The four nearest rows among all rows above each row, by straight-line distance, nearest first (none for the first five rows):
1: [-29 -21  -4  15  -1   8  -1 -23  -2  -3  -8  22   1 -12  -3   0  -7   3
  -5  -8 -20  12  -2  19   2 -22  11 -24  29 -11  21   3  53   4]
2: [-21 -17  -7 -12  26  11  -1   4  13   1  -2  18 -10  15  23  11  -8   3
 -14   2  -5   7  22   3   0 -14  12  -4  28 -18  12  -7  32  10]
3: [-21 -16   7   6   1   1 -10   0 -10   1   4   7 -15  12   6  18   0 -15
  -8  -1  -9  -2  19  -2   0  -8  -9  10   5 -20  12 -12   8   4]
4: [-20 -25 -21 -17  10   5   9 -14  13   8   2  16 -24  -2  16   8  -5  -9
  -7   5  -6  11  24   8  -1   4  13 -21  18 -29  14  -6  21  11]
5: [  5   5   1   2  -7  -4  -2  15   5   1   3   8  14 -11  19  19   7 -11
   7  23  -3  -5  21 -14  24   6 -21  18  -8 -10   7  -6 -35  -3]
6: [ 33  12  -9 -15  -1 -14   5   7  -7  -4  14   3   2   8  20  21  11 -14
 -10  26 -15 -13  16 -17  34  12  -7  26 -25 -20  -9  -5 -81   9]  5 3 4 2
7: [ 13   2   4  -3  -2  -7 -18  -1 -10   2  -8  -1   7   1   6  -3   7  -5
   2  11  -9  -2   0 -14  13  10 -10  15  -2  -6   5   6 -50   7]  5 6 3 4
8: [ 30  15   6 -12  -2  -7  12   6  -6   1  -4  11   5 -11  17 -14   2  -3
  -4   9 -11 -23   9  -4  29   7  -9  11  -5  -7  -3   2 -51   4]  7 5 6 3
9: [ 24   9 -15 -20  -3  -8   1   8  -7   5  -2   7  12  -5  21  22   0   0
   8  24  -4 -13  31  -9  24  12 -26  23  -6 -17   0   6 -66   8]  6 5 8 7
10: [-10 -12  -5 -17   6  12 -13   3   9   8   4   7 -20  -8  19  -1 -13 -10
  -5  -7 -10   0   9   2   5   2   1 -10   6 -26  -8  -2   5   9]  4 3 2 7
11: [ 15  14  -5 -19  -3  11   2   6 -13  -5   3   0  16  -1   9  -9   7 -13
   9  20   1 -23  18  -4  27  15 -13  20 -22  -2   0   8 -45  16]  8 7 9 5
12: [ 19  27   1  -7  -7  -3   4   0   0   3  -5   0  15  -6  15   4 -10 -13
  -1  19  -3 -20  29 -15  29  14 -22  24 -26  -9   2   9 -65   4]  9 11 8 5
13: [-19 -22  -6  -3  -3   9   0 -21  -1  -5 -15  16 -11  -6   7   4   4   6
 -17 -23 -16  14   8   6 -14 -22  14 -16  19  -8   6   2  30  -3]  1 2 4 10
14: [ 23  19  -3 -14   2  -4   1   0   7  -9   5  11  19  -6   7   8   7  -7
  12  26  -1  -8  16 -12  20  31 -17  26  -1 -13   3   2 -61   1]  9 12 11 5
15: [-24 -22  -9 -13  21  15 -16 -10  33   2  -8  18 -11  12  22  11 -12   0
  -2  10  -6  11  21 -11  -2 -22  16   0  24 -21   5  -8  34  16]  2 4 10 13
16: [-17 -26   5   8  20   7  -4 -10  15   7 -12   5  -2   0  -7  11  -2  -1
   0 -10  -9   4  -8   4   0 -15   7 -17  35  -9   5   8  26  -9]  13 1 2 15
17: [-22 -27  -5  -7  15   5 -11  -3  -1 -11  -9  13 -17  -4  -4  18  -8   1
 -10 -13  -7   9  12  -8 -20 -23   7 -10  27  -9  13  -7  40   9]  13 2 16 15
18: [-24 -21   3   0   6  10  -3 -10   2   8  -4   9  -2   1  -3   8  -1   2
 -15 -16  -8  26  -1   5  -6 -23   9  -3  38 -13   6  -5  32 -11]  16 13 17 1
19: [ 32  23  -1  -5  -4 -22   2  11   7   1  -4   6  13   5  10   5   6 -20
   7  19   2 -19  14 -10  20  15 -10  19 -16  -7   1  18 -55   3]  12 14 8 11
20: [ 20  23   3 -18   0 -14  -8  19  -4  -4  -4  16  10  -1  12  24  -4   0
  -5  24  -4  -8  20  -6  25  16  -4  26 -13 -13  -9  -4 -69  29]  9 6 14 12
21: [-24 -28  11  -4  -3   1  -8  -7   6  -1  -7   9  -7   4   2   8  -6  -7
  -3 -14 -12   2   1   8 -16 -10   4 -26  31 -11  20   0  32   2]  16 17 13 18
22: [-26 -19   1   8  17  10 -10  -4  -3  -4  -4   8  -2  -9   7   6   4   3
 -14  -3 -16  10   6  -1 -20 -14  18 -24  30 -10  17   2  39   1]  17 21 13 18
23: [  7  -2  -4   8   1  -6  -9   1   0  -3  -2   3  -7   6  23   6  -7   6
   8 -12  -8   9  24   6   4 -11  -8  12   2 -20   0   0  10  -6]  3 10 2 13
24: [  7   8   0  28 -12 -10  -5  -1 -22  -4  11   2   8 -22   0   1   7  -7
   0  13  -1 -28  -5   1   3   0 -16   7  -5  10   2   4 -28   2]  7 5 8 11
25: [ 19  21  -2  14 -11 -10  -2   8  -8  -7  11   1  15 -12   6   0  -1  -9
   4   7   2 -19  12  -2  19   6  -5  27 -15   4  -7 -11 -37  -1]  24 5 8 11
26: [-23 -37   1 -18  17  -5 -17 -21  19  -5   3  20 -23   7   3  -4 -14  -2
  -4 -10   5   7   3  10 -15 -16   7 -13  31 -15   9  -4  23  -2]  21 17 16 18
27: [ 10  13  -5 -18 -14  -1   6  13   0  -6  -9  16  11  12  18  19  -1 -10
   0  28  -5 -14  32  -9  30   8  -2  22 -12 -12  -5  -9 -57   6]  20 9 12 5
28: [  1  -1   8  17   2  -1 -16  18 -12   2 -11   7  -1  -5  17  -8  -3   9
   8  -3 -18  -7  -2   3   8  -2 -11  -4  -8 -13  -5 -10  12  19]  23 10 3 24
29: [  8  17  11   2   5  -1  -4  -1 -16 -10   0  16  19   2   9  17 -17  -6
  -5  18  -6 -10   8  -7  -6  -6  -2  19  -5 -10  -1  -3 -19  -7]  25 5 7 24
30: [  2  -7  -1 -10  14  -7  -9  -1   2   2  -4  10   9   1  26   9  12 -17
  -5   0  19   9  26 -10  13   7  12   7 -13 -15  -5  -6 -20  -3]  5 23 7 29
31: [ 25   9  -1 -18   4  -7  -9  14  -9  -7   6  17  16   2   6   7  -2   2
   2  20   8 -16  30  -7  22  -2 -21  19 -14 -16  -4 -10 -48   9]  9 27 20 11
32: [ -3 -16 -16 -28  21   4 -11  -7   8   5   2  12  -5   6  30  15 -13   3
 -10  -1  -4  18  11   2   2  -6  12  11  18 -20  12   1  33  -2]  2 15 4 10
33: [  2  -7   0 -14 -10  -8  11   1 -17  -8  -4  18   4  -2  23   0   3  -2
   2  27 -19  -9  26  -4  25   8  -9  19   4 -23  -1 -15 -62  -3]  27 9 8 5
34: [ 17   9  11  12   0 -10   3  14   0  -3  -3  10   1   5   3  18  -7  -9
  -5   0  -6 -13   5   0   7  -2  -9  19  -6   2   0  -9   6   0]  29 23 28 25
35: [  2   0  -1 -23  -6   6   2  -8   2  -2   2   7  -4  -9  23  13   2  -7
  -1  15   2   1  19  -2  19 -11  -2  32 -11  -5   1  -3 -18   8]  5 30 29 27
36: [ 30  10 -11 -12  -7  -5   0  -3  -3  -8 -13  10   6  -7  16  16   5  -3
  -2  20   4  -6  32 -24  34  12 -17  23 -10 -28 -10   4 -67  22]  9 20 27 12
37: [ 25   6  -3 -14  -8  -4  14   2  -5  -2   2   8   8   4  19  17   5 -10
 -13  18  -4 -14  28 -18  42   5  -6  30 -27  -4  -1  -4 -59  21]  27 6 36 12
38: [-14 -14  -9 -19   0  -3  -9  -4   5  -7 -19  17   1  -1  21  10  -1   5
 -11  -8   0  14  22  -8  11 -24  18   1  18 -30  16   1  17  17]  2 32 15 13
39: [ -3 -11  -6  -7   7   3 -19  -7   7  -5  -1  17  -7  -7  28   5   4   3
  -7   2 -14  13  27  -6  11 -11   5  18   5 -12  -1  -2 -10   0]  23 35 30 10
40: [-12 -23   1 -17  26  -9   5 -12   4  -1 -16  13  -4   6  13  11 -10   4
 -11  -9  -3  18  14   4  10 -17  14   3  19 -11  -6   0  40   6]  2 32 38 18
41: [ -8   4   5 -15   8 -12  -4   1   2  -7  -3  21   2  -5  27  21  -1   0
  -1   9  -5   5  28  -8  24  -1   3  17   5 -18   0  -6 -22   3]  39 35 30 5
42: [  5 -22   0 -26  20  19   8 -16   6   3 -15  27 -15   5  17  15 -10  -2
  -2   0  -3  29  24   8   8 -26  11  19  25 -21  10  -9  39   7]  40 32 2 15
43: [  5  -1   3 -12  -4   3  -6   1   1  -1  -5  -3  12  -4  13  -5   0   6
   3  13  -8  10  11  -5   8   2   2  20 -10 -10  10 -16  -9  14]  35 39 41 7
44: [ -3   3  -9 -23   5  -4 -11  -1   4   9   3   7   8   8  20  11  -2  -9
  -2  -8  -9   0   7 -11  21   1 -12  18  -1 -17  -3   3 -19  17]  41 35 43 39
45: [-25 -19   7   1  20  10 -12 -14   9   9 -10   9   6   3  -4  14 -11  10
   3 -13   3  17  -9  13 -12 -23   4 -25  29   4  16 -18  21  -4]  16 18 21 22
46: [ 27  17  11  29 -17 -11 -17  17  -5  -1   2   6   7  -6   4   0  -3  -8
 -12   0  11 -24  -3   3 -12   2  -5   7  -8   3   4  -4  -6   4]  34 24 25 29
47: [-10   4  -4  -9   6  -2  -8   3 -10   1   5  12   3 -10  14  -2 -15   3
 -11  12   3  -2  25  -1   1  -4 -13   7  -6 -19   4  -2 -25  18]  43 41 44 35
48: [-22 -24  10 -10   5  10 -16 -10   9  -6 -13  15  -3  -8  16   4   3 -16
  -6 -22  -3   7  20  14  -1 -12   7 -14  24 -10  27 -10  42   9]  21 17 13 22
49: [ 12  16   0   8   0  -2   3  15  -4  -6   1   4   4  -9  17   4  11   4
  -2  16   7 -19  14 -11  29   4  -8  20  -2 -14 -15   2 -55  -1]  8 25 5 31
50: [ 11  19   9   5  -1  -1   7  14  -7  -1   1  -7  20  -5  -8   6  -6  -6
  -2   5   3 -13  -1  11  20   3 -19  17   2  -7   0  -5 -50   2]  25 49 7 8
51: [-17  -8  -5  -6   0  -3  -7   1   3  -9  -6   4   6 -12   6   6  12   8
   7  -8   4   7  13   4  -4   3   2  10   9 -13  -1  -6  -3  18]  43 39 23 47
52: [ -5 -12  -2 -17   1   0 -16 -15   5  -5 -15   6  -1  11  22  16  -2  -2
  -4 -14 -16  10  34 -10   1  -6   1   8  -2 -16  -2  -2   8   7]  39 23 38 3
53: [ 16  10   4  -7  -9  -7   3  11   4   6   4  10  17   5  14  15   7 -13
   7  34   4 -19  23  -8  18   9 -13  37 -17 -12 -18  -2 -40   9]  27 5 31 19
54: [-24 -23 -10   2   9   9 -10 -17   8  -2  -5  22   2   1  14  12  -6  17
  -9   3  -7  26   9  10  -9 -18  12 -22  29 -29  17  -4  23  -3]  22 18 13 2
55: [ -9 -22 -10  -1   5   3 -11  -8  11   8  -1  12  -9 -10  -5   2  -9   7
  -6 -16  -7  11   4   0   4  -4  15  -8  18 -18  -4   5  42   0]  16 18 13 40
56: [  6  10  13 -23  -7   5   5   0  -2   6  -8  11   1 -10  27  29  -4   3
 -14  18  -2  11  27 -21  26  -5   0  31   1 -22  -6  -4 -21  10]  41 35 44 5
57: [  1  -7 -11 -15   1   0   0  22  -6  -2   0  12   2  19  24  -1  15  -2
   6   6 -21 -24  18  -2  16  -5 -11  16 -10 -13  -6 -13 -56 -13]  33 27 49 31
58: [ -4 -21  -7 -14  12  -5 -10   0   9   1  -9  15  -6   4  30  19  -9   5
   3   1 -16  19  12 -11   1 -13   5  11  11 -13   1 -10  14 -10]  32 39 52 23
59: [ 14  17  15  -3  14  -4   4  11  -4   3   2   4  10 -10   3   5  -1   4
   2  19   2 -24   2  -9  29   9 -12  21 -10  -8   0  -1 -58   4]  49 50 8 14
60: [ 26  14   2 -26  -5   6   1   2   4   4   4  13   2   6   3  31   3   0
  -7  14  -2  -1  38   2  37  18 -10  24 -21 -12 -13   9 -53   0]  27 37 9 20
61: [-29 -19   3   0   6   4  -4 -17   5  10  -3  27 -14 -10   4  13 -16   4
  -4  -1 -20  -1   1  10 -14 -13  12 -23  43 -13   8  -9  52   9]  1 21 22 17
62: [-23 -28  -3   3  11   0  -4 -12   8   4   1  13   4   0  -5   2  -9  -4
  -2  -7  -7   7  -5  13 -15  -8   2 -38  25 -20   8 -12  20  -5]  21 16 45 54
63: [  2 -13   0  12   3  -8 -12  -4  -8  -2   1  -7   2   2  13  10  -8  -8
   2  -3  -1   9  15   6   8  -3  -6   0  -9  -6  11 -11  -1  10]  23 3 43 51
64: [ 18  25   9  -8   7   5  17  16   0  -6  11  -5  30 -10  10   6   9   0
   9   4  -3 -13  20 -13  33  36  -6  17 -18 -10  -6  -5 -68   7]  14 59 12 11
65: [-23 -24  -6   0  10   1 -12   6   7  11  -1   8  -9  -5   0   4   8   3
 -11 -12 -22  -3  11   1  -8 -10  10 -23  19  -4  12  -1  41   7]  22 21 55 17
66: [-24 -16  -4   9   6  -2 -11  -8 -10   7  -3  -2  -8  -3   4  12  -7  -8
  -6 -12 -14   7  -6   8 -18 -24  17 -15  20  -6  14  -6  49  -7]  22 21 65 18
67: [ 22  13   7   2 -16 -12  -1  24 -15  -3   9   8   1   3   8  -1  15 -14
   4  14   2 -20   4  -1  16  15  -4  21  -1 -10  -2   7 -50 -10]  49 19 25 8
68: [ -4 -16   0   3   4   6 -14   1   0  -3 -15  -9  12  -3  11   8   0   3
   3  -6  -3  11   7   3   7  -6  -5   8  17 -17  -5   0  19  -6]  23 51 63 58
69: [-19 -23  -9  -5  21   1 -11  -6  -6   1  -9   5   6  -2  22  11  -7  -5
   3 -11  -6   8   5   4 -22 -11  13 -12  19 -12   7   3  30   6]  22 66 17 21
70: [ 13   7   6  -1  -1 -15   0  30   2   7   3   9   3   2  15   8   1   2
   5  33  -2 -16  17  -7  26  11 -10  19 -22  -5   5 -10 -40  -1]  5 53 59 31
71: [  0 -11  -8 -37   9   9  -8 -12  14  -8  -5   3  -1   0  10  11  -5  -1
  -4  -5   3  31  33 -10  19 -18   8  17  19 -22   9   7   5  15]  38 52 39 32
72: [ 13  20  -5 -19 -11 -20   0  13  -6  -5   2  11  16 -10  11  16   2 -15
  11  32   1 -15  24  -9  34  17 -15  30 -21 -15   9   1 -62   4]  9 12 14 27
73: [-19 -24   2  19  15  -5 -10  -8  -8  14   0   4  -3 -12  -4  -1   2   6
  -6 -14 -11  10  -3  -6 -13 -11  12 -28  30 -14   7 -10  42  -3]  22 66 65 62
74: [-17 -19   1   7   7   2  -8 -19   0  -1  -2  24  -1   1   9   1   1   3
 -13 -23 -24  20   8  10 -15 -18   3 -13  42 -16  10  -1  34  15]  13 18 22 21
75: [-22 -23  -3   5  12   9 -19 -10   2   2  -3  28   1   2   5   3  -7  -6
 -15  -9  -5   0   1  -4  -5  -8  10 -20  35  -8  11  -6  30  -4]  22 21 62 16
76: [-30 -20   4  19  18   4  -9  -7   4   5   3  10  -6  -8  -9 -10  -6   8
  -4  -6 -15   3 -12  15 -24 -18   4 -33  18 -11  12  -6  20  -5]  62 73 22 45
77: [  5  20  13  10 -10  -1  -8  12 -18  -9   6  -2  20   0  -2  -6   4  -1
   7  11   3 -29   7 -11   7   7 -18  18 -18 -16  10  -8 -44   1]  25 50 59 67
78: [-25 -11  -9 -12   5  -3  -6 -16  -5   0  -3  11  -1  -6   8   6   2   3
 -14 -17  -8  13   5   3 -10  -5   9   7  23  -9   9  -4  21  -1]  13 18 69 55
79: [  6  11   2   1   2  -4   2  14   0  -5  -3   5  16   8  13  19  11   2
 -13  12 -10  -5  16  -7   4  17 -12  22  -1 -13  -5  -1 -38  15]  5 7 49 53
80: [ -2  -9  -3   0  17   0 -16   3  13   3   1  15  -9   5  13  25 -10  -6
   1  -5 -14  11   9   6   5 -14  11   3  21 -16   4   3  23   1]  58 32 2 55
81: [-37 -14 -13  18  11   2 -16 -18   2  -9  -1  18  -9   1   0   4  -7   5
  -9  -4  -7  14   0  10 -10 -11  11 -17  36 -13  15   7  38  -2]  22 75 1 54
82: [-25 -19   3   2   4   0  -4 -12  -8  11   7 -10 -10   3  -2   5  -2 -10
  -8 -13 -10  -5   4  11 -20  -9   2 -12  24 -16  18  -2  37  -5]  66 21 65 73
83: [-11  -5   7  -6   7   4 -14   0  -2 -10   0  -9   5   4  12  -1   0   4
   7 -12 -14  11  16   2 -13  -6  20 -12  15 -24   8  -7  25   1]  69 68 78 22
84: [ 27  23  -3  -7 -12  -2   5   5  -6   4   4   4  11  -3   4  17  -3  -8
  -7  25   4 -26  35   1  30  11 -19  20 -15 -24   0   5 -68   1]  12 9 72 27
85: [ 17  13   7   5 -18  -6  -1  20  -5  -1   5   4  10 -10  -4   9   2  -1
  -8  13  -1 -19   7  -4  17  16 -13  16 -26   0  -6   4 -51   6]  25 59 67 50
86: [ -1   0  -6 -25   6  -1   6  -3   2   6  -6  19  13   6  29  13  -7  -7
  -5  10  -6  10  31  -7  25  -5  -2  36  -1 -17   0   2 -30  21]  41 35 56 44
87: [-22 -22  -6 -33   9   8  10 -27  13   0 -20  17 -12   6  14  12  -5  -4
   2 -11  -8  29  24  -5   1 -14  14  -1  29 -22   7  -1  27   2]  42 40 38 4
88: [-15 -20  -7 -12   3  22  -5  -7   5   4  -4  10 -13   3  -8  21 -12   5
  -5 -17  -3  10   2   9  -4  -8  14 -14  27  -6  10 -12  35   7]  17 55 18 21
89: [ 17  16   2  -9   5  -3   7   3   8  -5  -2   2  11   5  15  16  -7   1
   2  18   3  -3  28 -15  17   7 -11  28 -12  -8   3   4 -65   5]  12 9 14 27
90: [-24 -22  -7 -11  28   0 -11 -14  -1  -9 -11  -1  -5  -1   1   7  -7   5
 -10 -16  -6  21  23  13  -3 -14   4 -25  33  -9   7   3  39   3]  17 22 69 40
91: [ 23  20  -7   2 -10  -4  -3  13  -1   2   5  24  12  -1  15   5  -2 -13
   0   8   6 -15  12  -5  16   5  -9  28 -17  -7   0   8 -51   2]  19 25 85 67
92: [ 23  15  19   3  -3  -1  -8   8  -3 -20  17  -8  20  -4  14   3   1  -8
  -1  19   8 -16   5  -1  26   9 -13  24 -13  -6  -5  -6 -48  19]  25 59 85 50
93: [-16 -25  -3   1  20  10 -20  -3   6   5  -5  19  -9   2   4   5 -22   9
  -3 -19 -14  10   4   4   3  -5   6 -22  24  -4   2   1  33   7]  55 75 88 65
